In the rows, zero is written as 128.
Each row has a class, written after it, and each block has its own classes.
[132 182  99 177 168 126 122 125 161 138 134 105 158 143 109 163 164 142
 129 111 100 140 115 110 118 114 134 139 118 148 141 135 120 119 132 126
 124] | Mome
[134 120 137  45 134 149 120  99  88  24 117 151 109 185 104  65  62  89
 114 173 170 141 146  87 129 130 120  98 112 109 146 137 189 114  72 118
 102] | nito
[114 171 137 144 150 121 129  93 109 116 133 125 150 113 104 127 181 132
 135  91 105 132 168 140 139 120 103 148 124 157 142 127 109 132 133 120
 144] | gena
[123 106 143 120 190 142 147  99 152 129 132 111 101 112  81 147 138 119
 116  96  96 140 125 152 108 138 162 127 135 127 180 141 162 144 108 109
 129] | gena
[124  98 152 142 115 130 134 132 128 100 131 139  76 136 107 118 111 149
 131 147 121 131 126 114 117 143 136 115 123 143 164 164 134 140  84  92
 116] | tifev
[117 111 148 124 129 164 103 127 120 125 134 126 115  99 112 107 124 154
 139 123 122 127 127 164 118  87 188 146 131 161 161 164 159 135 102  97
 156] | lodib
[101 138 106 115  81 141  83 121 100  99 119 149 164 124 137  78 158 139
 141 111 148 105 170 134 139  76  94 150 131 162 106 139 126 124 110 131
 157] | tifev
[111 121  60 101  78 172  90 137 134  40 136 172 131 165 194  61 114 180
 134 126 139  93 115  69 122  95 115  93 139 168 144  98 162 119  80 113
 151] | maru
[122 121 173 140 155 117 169  94 133 129 140 111 117 102  66 155 165 124
 119 114 131 160 131 181  97 160 185 167 124 113 195 131 122 140 123 123
 124] | lodib
[132 158  98  97 113 133  98 117 112  28 132 154 144 195 147  60  82 129
 129 160 134 137 151  44 135 116 104  80 144 182 105 116 161 108 108 167
 124] | lodib
[121 104 125 196 145 127 125 155 166 179 141 110 101  96 118 190 148 160
 148 117  75 116  95 130 109  99 150 143 129 167 128 149 113 141 136  97
 161] | lesi
[118 176  41 138 142 143  93 152 165  76 126 172 162 156 154  95 154 167
 134 142 111  78 123  75 152  68  94 110 131 223 123 109 157 136  95 106
 135] | tifev
[124 138 104 149 136 154 106 142 154 106 129 145 124 101 133 110 141 184
 140 134 120 103 118 135 132  87 171 134 116 194 162 126 162 142  80  61
 138] | Mome
[108  80 144 129 114 167 104 142 136 111 117 140 105  79 127  93 143 173
 141 127 149  83 112 171 119  78 201 150 118 150 179 140 168 156  64  51
 154] | lesi
[122  88 144 117 123 172  91 119 108 119 127 144 100  90 124  92 103 163
 132 129  95 122 143 152 141  94 145 121 145 187 144 160 174 136  97  96
 160] | lesi
[129 138 116 164 115 103  99 143 118  93 129 128 121 131 127 118 127 147
 133 140  92 128 150  72 143 127  88 102 126 178 120 129 104 119 112 120
 123] | lesi
[139 127 167 107 115 114 142 104  94  82 134 121 111 167  84 115  86 130
 129 143 106 179 157  86 121 147 107 107 117 147 152 161 139 115 109 141
 106] | Vegig
[111  57 175 128  64 140 168  95 119 112 150 140  87  94 112 104 139 180
 132  83 114 167 150 174 103 159 130 133 155 118 147 143  93 135 103 113
 140] | lateb
[102 108 132 210  96 120 147 150 169 166 151 119 125  72 149 168 203 204
 148  74 101 107 105 169 100 137 163 166 147 122 168 110  63 151 121  92
 162] | maru
[111 118 138 177 117 127 111 175 152 112 123 127  99  93 130 118 133 165
 138 146 130  95 113 130 140 143 162 122 107 113 165 120 108 143  84  48
 122] | lesi
[130 136 168 159  66  82 135 132 107 106 126 123 139 118 116  97 148 159
 144 135 129 147 169 118 136 160 112 128 126 152 154 134  52 127 125 109
 110] | Vegig
[109 105 144 197  65 129 102 140 131 137 144 141 100  62 144 134 173 195
 161 127  92 116 140 156 133  98 162 153 154 230 120 143  76 143 122  85
 181] | lodib
[109 144  86  70  80 129  86 118 100  63 129 158 195 140 159   6 140 150
 130  98 179 113 194 111 140  99  82 112 130 124 120  85 128 119 113 142
 130] | lateb
[129 145  93  93 151 121 133  99 139 124 138 105 172 154 136 129 137  93
 106  74 145 166 141 102  85 129 103 117 150 107 133 103 129  97 162 199
 129] | lodib
[112  93 153 170  93 116 166 116 135 128 155 107  98 107 118 164 179 169
 136  71 114 156 108 139  74 157 132 148 138 105 172 116  69 124 116 124
 139] | maru
[116 107 127 143  55 114 135 117 137 105 136 129 153 126 150 104 155 159
 133  76 133 158 162 135 112 145 108 126 155 107 122 119  68 115 123 143
 135] | Mome
[128  90 200 105 128 135 156  66  93 143 142 107  99 125  53 147 113 118
 133 118 108 182 147 171 108 124 130 142 132 150 121 196 149 124 128 144
 141] | lateb
[136 138 168 143 136  95 155  95 123 123 137 105 105 156  55 178 122  94
 126 140 128 160 125 125 107 163 108 134 115 106 136 149 107 129 132 154
 104] | tifev
[113 131  78 156 105 160  94 167 148  98 120 185  88 110 185 117 158 195
 143 167 109  78 123 114 159  96 145 120 131 217 141 135 143 143  70  22
 158] | nito
[130 104 167 208  72  80 141 147 145 125 143 119  93  98 107 147 146 157
 140 146  98 150 130 105 119 156 154 140 130 175 156 136  57 137 134 109
 117] | lodib
[120 102 206 210 172 119 160 127 156 189 145  61  97  64  65 207 156 138
 138  73 111 133  81 186  72 136 203 188 101  64 197 144  90 147 125  97
 137] | maru
[118 127 182  91 118 146 135  59  63 125 141 115 111 132  61 145 127 104
 144 124 104 177 165 176 135 126  97 134 139 184 107 195 135 117 135 140
 167] | gena
[ 92 140  94 132  93 125 124 142 128  98 130 134 168 131 165 100 189 150
 134  94 171 113 138 130 113 147 114 135 130  89 136  79  89 120 109 120
 144] | maru
[118 111  88 193 144 127 138 154 206 157 136 106 104  97 155 166 177 168
 126  74 107  98  79 103  79 106 150 139 143 147 172 104 109 139 113 105
 143] | tifev
[122 164 137 151 106 118  93 132 114 134 134 119 153 101 127 113 163 142
 152 130 123 120 156 139 152  85 108 156 138 182 121 126  89 112 138 102
 171] | nito
[129  95 206 122 143 122 181  81 121 177 141  64 109 119  35 194 136  97
 127 104 118 195 114 178  75 145 164 166 117 105 184 181 117 120 147 139
 136] | Vegig
[122 144  68  99 123 156 127 136 148  70 117 152 142 185 179 116 131 152
 121 113 143 114 122  85 112 107 113 109 123 132 137 111 155 107 103 130
 143] | Vegig
[132  81 123 159 117 136 135 124 172 136 151 120 102 111 120 124 123 179
 124  91  71 144 110 100  99 113 147 117 156 153 163 147 118 139 114 106
 126] | lateb
[106 133 138 123  76 108  75 120  88 104 127 130 184  89 141  50 181 146
 150 113 171 100 182 146 137  87 115 152 129 176 141  97  97 127 124 123
 164] | maru
[110 162 105 181 168  94 142 180 198 176 123  72 169  92 142 148 216 161
 139  62 156  88  98 139  85 107 190 172 100  67 212  71  89 135 124  80
 135] | Vegig
[119 140 140 194 168 117 177 142 171 192 132 101 105  99  87 214 189 162
 138 101  77 137  97 161 108 134 185 174 101 136 191 142 120 151 123  79
 138] | Vegig
[120  83 186 100  84 155 127  76  92 119 134 125  89 107  71 111 119 140
 138 126 123 155 140 180 111 118 132 139 149 184 153 194 147 130  99 127
 144] | tifev
[128 147 107 172 100 105 103 143 142  89 130 134 123 158 138 130 131 137
 129 144 113 121 135  59 135 132  70  93 126 166 110 142  79 123 115 133
 107] | tifev
[113 142 111 127 135 154  81 136 129 135 126 128 125 118 134 126 149 143
 142 128 122 112 139 137 133  75 137 141 127 169 137 157 152 116 106  78
 172] | nito
[141 116 185 161 126  99 151 112 145 124 129  85 102 120  69 140 122 122
 132 134 164 142 108 146  86 164 197 145  96  86 196 141 111 141 105 108
  97] | Mome
[126 123 140 134 168 143 116 113 136 143 132 101 111 136  72 165 126 103
 133 108  90 149 121 135 114 100 137 140 122 146 132 164 150 119 136 125
 154] | gena
[120  84 140 143 134 127 170 112 144 152 140  99 107 108 109 151 153 146
 123  66 111 157 113 144  69 150 146 139 146 102 177 134 119 128 119 135
 136] | lesi
[122 184 108 115 166 136 130  88 105  91 124 141 158 170 111 136 165 101
 124 130 128 138 146 121 135 122  89 134 123 128 107 139 120 117 126 138
 125] | nito
[122 121 178  99 146 149 166  69  97 108 139 135 106 131  67 150 146 138
 129 116 127 163 122 192 106 148 143 148 125 129 169 148 162 130 101 129
 132] | maru
[127  91 206 166 112 107 134 139 140 122 132 112  86  76 102 124 129 165
 134 142 153 113 110 159 110 170 193 139 113  91 214 126 106 154  89  64
  96] | maru
[127 166 111 205 195 114 142 140 191 185 147  89 129 133  95 209 168 140
 126 110  78 134  93 100 110 117 138 144 102 135 144 143 119 132 149 113
 126] | lateb
[155 160 113 152 133 107 102 139 141 108 134 129 132 156 113 132  90 123
 118 149  91 137 125  46 148 111  69  98 128 168 121 137 120 120 134 144
  90] | tifev
[114 115 154 152 157 122 120 122 145 155 137  82 126  95  70 153 155 114
 142  96 121 129 125 151  97  97 165 164 116 138 162 141 126 135 132 106
 157] | gena
[134 164  91 108 103 115  58 154 115  59 114 151 160 148 153  35 115 127
 134 159 166 100 164  53 155  83  97 101 110 174 137 102 136 118  94  94
 113] | nito
[141 103 141 137 124 136 119 140 140  81 129 130  74 136 104 109  88 131
 128 159 125 128 101  84 116 119 157 113 105 140 184 148 137 132  81  68
 103] | nito
[122  87 160 136  70 136 118 112  94 139 133 147  95  86 121 132 126 186
 150 114  71 140 167 166 137 104 131 140 139 197 139 191 109 141 117  91
 158] | Vegig
[133 148 128 177 171 110 167  87 154 162 148  95 130 159  80 233 159 124
 129 109  65 180 114 125  93 149 120 141 148 137  99 169 105 121 157 173
 128] | Mome
[126 156 110 136 154 122 141  81 112 116 148 130 134 198 104 188 134 116
 128 136  66 176 132  78 116 152  63 108 150 170  81 161 134 105 161 198
 131] | maru
[117 147 139  89  95 127  92  97  63 105 115 137 149 128 120  73 172 121
 150 132 167 124 180 167 140  90 110 151 128 174 121 147 121 111 117 122
 168] | nito
[107 110 108 119 111 140 132 131 134  85 134 129 126 147 151 111 157 152
 130 106 153 118 112 117  96 130 140 125 131 112 162 107 130 118  90 116
 149] | maru
[142 121 174 115 164 112 155 100 133 124 133  98 106 148  60 157  88  82
 110 122 125 169 133 113 106 168 130 119 110  89 170 150 151 129 131 140
  94] | gena
[133  76 181 176 148 115 206 108 179 193 156  88  56 119  67 227 145 150
 124  89  83 185  82 170  67 184 167 150 140  78 162 152 108 131 145 135
 127] | lateb
[138 110 159 156 162 109 148 131 161 130 135 100  92 125  86 139 118 136
 123 129 122 139 102  99  99 136 165 125 107 111 168 128 142 140 107 104
  95] | lateb
[131 128 171 157  84 130 111  95  94 134 139 120 129 117 104 125 144 155
 149 127  96 170 161 159 140 115 109 133 147 202 103 181  89 115 137 137
 156] | Mome
[132 136 134 176 200  99 171 110 162 190 150  60 137 148  88 230 169 102
 112  42  94 176  92 109  51 147 121 152 118  43 163 128 100 110 169 187
 118] | maru
[117 165 149 163 206  93 177 102 133 156 143  82 152 143  59 223 175  94
 125  91 108 158 112 139  91 153 115 171  96  65 141 127 105 118 159 167
 111] | maru
[129  80 186  93  96 125 139 105 109  67 121 130  90 110  74  69 107 123
 120 156 176 125 128 153 116 149 152 122 112 127 205 148 131 143  71  95
  86] | tifev
[119 167  89 142 146 155 109 120 147  99 136 159 137 158 134 117 127 171
 132 138  77 116 140 100 160 102 111 110 133 182 108 149 163 131 111 109
 141] | lateb
[113 102 178 194  76 119 126 115 122 158 140 102 117  65  98 142 174 176
 160  89 107 138 148 195 108 112 160 171 125 168 143 166  70 140 122 109
 161] | Mome
[124 123 140 169 148 124 123 161 162 105 136 110  88 130 112 153 100 146
 127 155 105 116  98  79 128 135 155 108 102 117 175 137 142 134  84  66
 114] | lesi

A new block, with new classes.
[174 142 127 112 135 132 148 106 217 186 157 167 119 137 224 143 118 111
 149 131 182 103 125 112 144 200 140  64 113 191  80 107  96 101 147 113
 120] | famis
[170 135 111 119 121 128 134 145 236 195 171 183 121 135 228 144 122 114
 140 137 181  87 144 129 136 211 127  77 129 211 104  95  90 107 161 114
 111] | kad
[184 133  70 159 150 146 159 126 188 190 209 143 130 170 176 113 102 105
 143 126 158 100 123 100 188 175  94  95 124 164  56 162 149 109 112 126
  75] | zeki
[139 136  60 117  67 151 128 109 167 170 102 128 173 178 195 133 144  66
 133  88 140 167 138 168 126 153 116 144 137 146  80 146 170 113 183 170
   9] | vufo
[176 162  96 112 130 145 145 199 200 186 168 139 137 163 240 130 128  63
 153 137 191 119 128 151 148 204 162  81  99 194  62 114 123  98 159 134
  87] | kad
[174 147  63 147 140 137 143 189 174 166 212 181 155 149 211 143 108  62
 150 131 176 124 127 110 175 181  90  96 127 188  51 153 141 114 135 136
  86] | Pigin
[172 139  89 140 142 153 150 101 176 182 201 140 129 183 179 119 118 104
 147 129 150 104 109  98 203 147  98  72 116 151  45 153 145  99 109 121
  70] | vufo
[150 134  75 127 107 162 151 126 165 155 117 125 175 182 189 130 124  70
 136  85 145 179 134 176 130 166 134 146 129 154  74 134 159 112 175 165
  21] | Mituv
[117 145  64 117 102 115 154 166 167 161  85 114 189 168 200 164 162  32
 116  99 155 217 146 189  65 212 167 172 129 177  90 151 161 132 187 185
  37] | patu
[170 138  88 137 148 159 148 128 179 183 209 136 121 181 185 115 111 106
 151 137 145  92 107 119 196 166 108  81 110 176  47 149 140 100 121 128
  73] | kad
[110 142  30 125  85 142 123 175 153 176 103 141 199 196 209 148 152  55
 151 120 187 217 165 170  91 209 144 168 132 182  63 146 179 129 180 186
  56] | famis
[161 138  43 127  81 166 146 148 186 173 109 130 170 170 199 126 130  70
 131  80 149 180 154 165 125 178 116 164 139 169  91 140 160 108 181 174
  16] | zeki
[ 89 136  76 122 109 162 149  74 148 152  97 117 172 201 165 141 137  51
 143 102 145 187 151 167 119 176 145 155 112 185  69 160 173 126 134 177
  70] | Zinot
[114 135  33 128  94 153 137 179 151 165 123 148 198 195 201 157 151  47
 160 120 191 208 164 176  93 204 145 172 146 197  63 147 183 129 170 167
  48] | pup
[117 166  66 120 109 125 166 176 156 162  67 137 185 169 211 166 146  36
 124 101 162 194 146 181  85 206 162 148 115 173  77 163 169 136 192 200
  49] | famis
[196 133  90 136 128 134 159 148 228 213 179 158 136 152 232 125 110 111
 138 139 184 102 138 106 144 201 121  93 122 196  79 100 116  98 156 119
  90] | romiv
[198 151  96 115 139 146 163 152 180 171 186 129 151 163 230 122 141  88
 148 128 182 131 125 154 143 198 167  61  98 176  64 110 105  90 142 112
  85] | pup
[150 136  80 115  99 148 151 104 161 149  91 122 173 172 192 134 142  56
 134  82 129 187 128 184 114 170 131 141 119 157  83 141 154 112 174 165
  22] | Zinot
[164 128  70 140 140 143 130  89 189 198 218 133 133 188 181 110 114 108
 155 128 154  90 102 107 187 164 106  81 111 169  35 138 146 103 128 115
  67] | Mituv
[134 139  62 117  94 166 144 133 166 163 110 133 167 174 182 121 126  58
 132  78 150 166 136 164 121 160 135 139 130 161  75 145 177 121 179 166
  33] | Rek
[171 127 101 120 123 141 145 102 233 207 186 175 122 156 217 133 108 102
 149 123 185  96 136  99 140 193 118  88 123 203  86 112 122 106 157 110
 104] | Rek
[ 96 142  81 108 106 174 131  82 121 154 111 108 175 201 151 131 135  52
 142 108 144 193 143 157 128 150 147 159  97 173  60 170 192 132 142 182
  57] | tov
[106 132  29 118  84 145 124 184 168 172 113 137 195 199 212 143 156  64
 146 128 178 231 157 171  94 197 142 181 135 193  74 132 170 120 176 179
  50] | patu
[109 152  65 114  90 127 149 180 167 168  76 140 183 178 213 155 154  33
 128 105 154 195 141 179  82 208 159 158 123 172  66 140 174 128 197 180
  41] | Mituv
[173 143 109  94 124 136 146 139 223 186 189 190 107 135 217 143 122 103
 144 145 176 104 133 112 154 202 113  89 125 233  91  96 102 106 155 100
 113] | tov
[175 124  90 145 134 147 144 112 188 193 210 138 119 178 184 107 104 109
 139 124 153  93 103  98 190 173 100  87 117 154  36 135 143  93 123 109
  75] | Mituv
[182 149  94 128 136 154 159 166 187 192 194 169 123 170 193 112 120 107
 131 154 154 119 119 117 183 170 109  90 113 168  42 126 125 101 148 115
  70] | tov
[ 95 141  79 111 122 157 140 116 141 151 103 123 188 200 177 129 149  46
 144 103 145 193 134 172 110 157 149 130 110 163  64 159 190 133 150 170
  56] | Rek
[152 147  48 126  87 142 156 146 174 170 105 144 162 168 209 135 132  82
 128  93 137 170 145 181 123 185 122 142 140 161  83 140 153 116 205 184
  23] | famis
[127 149  83 113 111 116 167 163 164 155  58 126 187 169 206 154 155  49
 117 100 148 212 131 188  63 215 177 145 114 172  86 133 156 127 188 185
  41] | romiv
[182 161 103  99 122 136 156 178 198 189 154 129 141 167 244 122 145  78
 143 131 184 130 114 137 134 205 170  69  94 181  60  95 121  89 162 118
  99] | lete
[167 134  97 143 139 154 166 114 193 183 198 135 107 173 188 117 100 114
 134 133 151  92 101 100 197 154 111  88 118 167  46 147 132  88 124 122
  72] | patu
[131 128  58 122  75 162 146 123 181 177 126 123 159 177 198 126 130  70
 127  93 146 174 140 164 121 180 128 167 139 174  73 132 163 110 173 169
  29] | patu
[194 157 103 103 137 140 164 173 193 178 163 142 148 164 244 128 145  67
 152 125 194 141 122 145 141 197 178  66 101 181  75 107 109  95 148 110
  87] | vufo
[ 92 142  86 119 126 154 148 101 149 144  80 105 187 199 179 140 150  46
 157 101 126 201 135 186 108 176 148 139 108 167  70 162 181 136 146 190
  56] | kad
[106 138  34 124  93 140 131 171 159 166 108 147 197 197 203 151 155  36
 157 118 186 218 157 178  82 212 144 181 132 197  71 137 180 132 171 171
  57] | Zinot
[ 85 139  75 121 100 173 117  81 138 174 127 110 197 205 158 139 137  37
 146 103 154 174 139 151 121 160 141 160 101 177  43 169 185 138 120 175
  64] | Pigin
[ 99 145  23 121  83 150 117 191 163 173 118 149 210 200 203 152 151  35
 146 118 193 219 163 168  92 200 142 186 127 202  66 139 179 140 167 185
  58] | Pigin
[181 143  83 138 152 163 148 134 179 181 202 144 125 177 195 119 112 106
 143 124 158  94 112 110 194 171 114  75 105 174  52 150 138  97 133 138
  69] | kad
[176 131  67 161 142 132 151 192 163 166 217 161 134 145 218 116 105  65
 135 131 172 123 131 108 176 191  90  83 132 170  43 144 141  93 134 128
 105] | lete
[176 135  65 145 148 135 141 173 170 160 230 180 137 149 205 133 110  63
 151 122 176 124 124 108 167 181  89  86 136 179  55 148 156 106 145 126
  80] | Rek
[ 97 134  86 110 116 158 142  81 151 149  96 118 174 193 174 134 143  65
 148 107 134 185 140 164 116 168 145 142 109 187  84 157 173 135 127 174
  70] | zeki
[160 137  64 146 140 140 144 167 160 153 214 176 128 145 204 138 109  71
 151 125 177 112 130 117 179 195  99  75 135 189  48 153 143  96 127 128
 104] | pup
[192 159 109 117 157 128 155 146 182 171 168 124 158 158 233 129 135  67
 158 120 188 141 116 147 136 197 166  56  88 171  66 114 114 108 137 123
  98] | famis
[153 143  55 117  84 168 138 140 177 172 122 130 187 171 190 127 133  70
 126  85 157 175 140 182 119 177 134 159 129 167  78 130 142 118 174 167
  25] | Pigin
[184 156 121 102 124 136 148 161 209 182 139 124 138 170 250 120 139  70
 138 122 190 145 119 142 133 199 173  65  90 174  65  80 110  85 163 124
 102] | lete
[171 138  63 150 143 127 149 193 173 156 202 188 130 139 217 131 113  60
 146 139 174 123 130 118 171 199  89  93 134 187  55 141 134 103 139 127
 101] | Zinot
[111 125  67 120  91 157 126 101 139 163 110 118 186 200 187 129 141  77
 126 111 144 174 150 159 114 187 132 149 122 180  72 147 166 116 155 179
  57] | romiv
[119 157  75 104  90 132 166 159 161 149  63 140 167 173 215 158 162  33
 123  90 150 206 139 178  89 204 171 143 125 165  82 148 159 116 194 185
  39] | vufo
[201 153  94 112 141 139 153 170 207 173 172 134 150 160 246 116 143  79
 154 128 188 142 119 139 139 201 154  71  96 183  77 101 106  94 140 114
  85] | zeki
[175 148 101 114 121 142 135 123 206 196 190 182 127 143 221 153 115 112
 141 144 184  69 140  97 165 194 109  76 124 217  81 122 107 113 148 121
 112] | famis
[159 138  84 135 143 150 159  77 204 200 200 146 102 180 178 117 115 110
 141 109 157  76 102 106 190 155 121  77 116 170  56 139 138  97 129 119
  66] | vufo
[193 160 114 100 153 122 176 152 196 151 132 128 151 154 244 127 146  60
 156 122 173 163 107 159 124 204 173  61  80 180  82 101 109 104 143 120
  98] | Zinot
[186 154  90 112 102 137 144 164 206 197 163 126 148 168 249 122 138  74
 145 132 186 129 130 134 134 199 149  85 104 179  60  94 121  89 172 126
  87] | lete
[183 152  89 110 145 133 150 191 197 181 176 147 152 165 246 122 142  73
 150 136 182 140 119 144 144 194 157  74  99 187  61  97 122 100 156 114
  83] | Mituv
[190 138  88 118 119 148 135 138 219 199 197 171 134 148 226 143 117 118
 152 143 175  91 149 124 159 194 111  92 126 216  96 115 109 105 161 129
  87] | kad
[141 136  71 109  96 149 155 148 173 162  92 126 181 163 212 133 145  67
 138  95 143 202 136 189 100 171 152 152 131 168  93 131 158 116 185 167
  28] | patu
[110 140  35 118  95 153 127 186 165 166 117 149 208 195 202 149 146  42
 153 113 197 223 156 176  88 201 152 186 129 203  73 133 173 140 164 176
  57] | Pigin
[ 90 142  86 117 103 163 128  91 149 161 105 104 175 206 179 135 144  46
 133  99 146 174 135 160 125 167 135 139 112 168  48 147 179 116 145 180
  65] | lete
[193 137  98 114 133 143 147 126 223 187 193 171 132 153 223 135 115 102
 140 126 179 102 137 105 157 177 111  73 120 204  95 109 116 108 154 113
  92] | Rek
[107 152  77 119 107 121 171 166 176 160  53 135 172 172 207 156 148  42
 123  92 151 199 137 182  73 209 178 153 118 166  81 140 162 127 201 181
  49] | Mituv
[157 139  65 121  86 150 152 144 180 170  99 125 181 177 212 123 138  80
 118 100 135 184 145 183 112 182 127 145 130 164  86 113 152 109 189 180
  19] | romiv
[158 141  76 119 107 149 159 118 163 141  98 126 179 168 188 135 143  59
 140  77 143 192 130 198 105 187 143 143 131 155  89 132 146 115 177 161
  26] | Zinot
[ 96 130  16 128  90 130 120 192 167 172 113 147 195 199 206 144 151  51
 154 120 183 219 161 178  92 207 140 177 143 193  67 135 187 127 184 172
  51] | Mituv
[160 133  91 140 142 148 150 114 183 181 206 133 115 176 183 117 113 107
 129 134 150 106 102  96 194 160 103  88 115 165  40 147 143  94 114 126
  75] | patu
[156 133  53 139 141 128 137 188 175 162 216 171 154 133 220 145 116  58
 153 139 182 133 137 110 159 194  93 102 138 214  68 151 145 117 126 133
 106] | patu
[104 136  30 124  83 142 125 178 167 170 107 150 192 199 209 151 147  29
 157 122 192 219 156 168  87 209 137 186 127 205  66 134 179 130 169 173
  59] | Zinot
[165 136  62 123 100 150 159 147 182 160  86 124 193 163 210 126 139  78
 129  90 148 188 137 177  99 185 133 143 133 163  93 118 144 116 189 170
  22] | romiv
[180 146 112 111 128 123 137 127 225 201 181 169 115 144 230 148 125 105
 140 132 187  86 129 116 145 209 124  79 124 204  85 101 104 103 160 112
 107] | famis
[170 147 118 102 114 138 128 136 225 206 174 173 113 155 229 148 125  99
 132 132 191  84 130 102 149 205 127  84 121 210  75  90 114  92 166 118
 116] | lete
[146 132  63 123  79 162 156 125 172 152 105 138 161 166 206 130 131  76
 136  85 151 176 139 183 114 185 139 136 138 162  74 128 144 103 187 164
  26] | pup
[181 130 100 132 135 128 169 130 220 195 174 175 122 147 228 130 124 105
 149 128 171 106 123 128 138 199 138  64 120 187  71 103 104 104 156 101
  90] | pup
[201 152  83 117 114 149 140 178 212 192 177 139 146 161 240 116 134  75
 148 127 197 122 130 130 147 199 149  80 104 185  64 103 109  90 148 112
  74] | zeki
[111 139  34 127  94 138 132 184 165 165 103 151 188 194 208 156 147  32
 151 114 193 214 159 180  88 216 140 184 137 199  74 143 175 122 179 174
  54] | Zinot
[110 163  79 105  94 124 171 156 170 145  43 141 169 172 214 165 161  37
 131  97 148 204 133 178  88 192 167 138 123 161  85 152 164 123 195 188
  38] | vufo
[188 162  89 110 106 136 146 172 201 190 168 141 135 171 237 123 134  71
 140 140 185 122 129 147 150 202 153  83  96 184  58 101 117  91 159 125
  81] | Zinot
[144 136  74 120  93 146 151 107 176 153  91 128 167 166 192 133 135  54
 134  75 145 189 137 190 105 187 139 146 127 161  85 129 154 114 178 167
  31] | Zinot
[174 140 116 108 126 139 146 124 233 194 163 167 112 141 225 141 120 114
 154 132 173  95 130 126 142 204 142  77 117 206  93 102 100  99 162 118
 103] | kad
